Below is a small trained network, with its code and all its weights. Each question gives an input and a class and asks what happens when units are switched off, that is, made to give their printed mean instead of their output.

import numpy as np


def w(rows, s, z=0):
    codes = np.array(rows[::2]) - 128.0
    scale = np.full(codes.shape[1], s)
    scale[-1] = z or s
    return codes * scale


def f(y):
    return y / 2 * (1 + np.tanh(0.7978845608 * (y + 0.044715 * y**3)))


def log_softmax(a):
    a = a - a.max(-1, keepdims=True)
    return a - np.log(np.exp(a).sum(-1, keepdims=True))


def net(x, mask):
    res = np.array(x, float).reshape(1, 3) / 4 @ E
    y = f(res @ A[0][:, :-1].T + A[0][:, -1])
    res = res + np.where(mask, y, B[0][:, -1]) @ B[0][:, :-1]
    return log_softmax(res[-1] @ U[:, :-1].T + U[:, -1])


A, B = {}, {}
E = w([
[135,147,129,143,141,218,151,129],'x0',
[127,99,118,141,146,133,58,132],'x1',
[163,163,92,5,161,147,130,97],'x2',
],0.015)
A[0] = w([
[120,130,121,51,113,5,100,129,1],'n1',
[124,107,122,90,147,159,1,136,43],'n2',
[133,130,116,129,128,148,63,113,42],'n3',
[136,141,118,4,139,148,110,120,77],'n4',
[125,131,127,81,123,100,241,127,9],'n5',
[132,127,121,100,134,130,125,125,5],'n6',
[122,133,124,122,121,176,124,124,21],'n7',
[125,136,121,92,126,251,124,131,38],'n8',
],0.016,0.0072)
B[0] = w([
[145,100,140,126,178,161,124,128,198],'n1',
[123,162,138,95,98,119,156,135,192],'n2',
[123,144,174,121,115,131,173,152,146],'n3',
[114,124,111,175,103,109,112,124,253],'n4',
[121,164,152,90,98,123,150,143,181],'n5',
[110,82,252,154,136,132,175,236,133],'n6',
[133,115,178,140,148,173,149,158,135],'n7',
[143,97,134,119,172,137,117,126,200],'n8',
],0.043,0.017)
U = w([
[92,92,150,216,84,90,103,160,39],'0',
[155,98,146,97,194,166,125,126,73],'1',
[122,184,160,55,84,122,172,141,166],'2',
[149,162,6,81,127,110,71,24,254],'3',
],0.017,0.01)

Each question gives the input, the list of numbers given to net, and the class t.
The units are the neurons (one row each of A and B). Each row of codes is followed by its name. A weight is (code - 128) times the scale printed after its matrix; where a second scale follows, it is the last column's (A, B and U).
mask holds one flag per neuron, in row order. A switched-off neuron (its flag False) gives its mean, the last column of its row in B, instead of its output. The means were averaged over made-up inputs and are rounded, as every weight is.
A unit's drop is (log p(t) with every unit on - log p(t) with that unit switched off) / (log p(t) with every unit on - log p(t) with every unit switched off).
The circuit of an input: a set's keep is (log p(t) with only the set's units on - log p(t) with every unit switched off) / (log p(t) with every unit on - log p(t) with every unit switched off). Starting from all 8 units, units are removed one at a time, each time the one whose removal leaves the highest keep (on an exact tie, the one counted first), for as long as the keep stays at least 0.8.
units of the circuit, in order: the units of the circuit, biggest drop first
unit that matters most: the unit with the biggest drop
top k neurons: the k neurons with the biggest drops, biggest first
drop of u: that unit's drop, to one decimal
input [1,-1,-3], class 3: top 2 neurons	[n4; n6]
input [7,-7,-3], class 1: top 3 neurons	[n2; n8; n4]
input [-5,3,6], class 0: top 2 neurons	[n4; n8]
input [-3,2,1], class 3: top 3 neurons	[n6; n8; n7]
input [1,3,-3], class 3: unit that matters most	n4
input [-7,-3,-4], class 1: top 2 neurons	[n4; n1]
input [4,5,4], class 2: top 3 neurons	[n2; n1; n3]
input [-3,-3,-1], class 3: top 3 neurons	[n6; n2; n8]
input [4,-3,0], class 1: units of the circuit, in order	[n4; n2]
input [-2,7,7], class 0: top 2 neurons	[n4; n5]
input [5,7,5], class 2: top 2 neurons	[n2; n1]
input [4,3,-2], class 1: top 3 neurons	[n4; n5; n2]
input [-3,-3,2], class 3: units of the circuit, in order	[n6; n3]
input [6,-2,5], class 1: units of the circuit, in order	[n8]
input [-5,7,2], class 2: top 2 neurons	[n2; n8]
input [3,-6,-3], class 2: drop of n4	4.3
input [-5,-3,7], class 0: drop of n4	2.4
input [-7,-2,-3], class 1: drop of n4	0.2
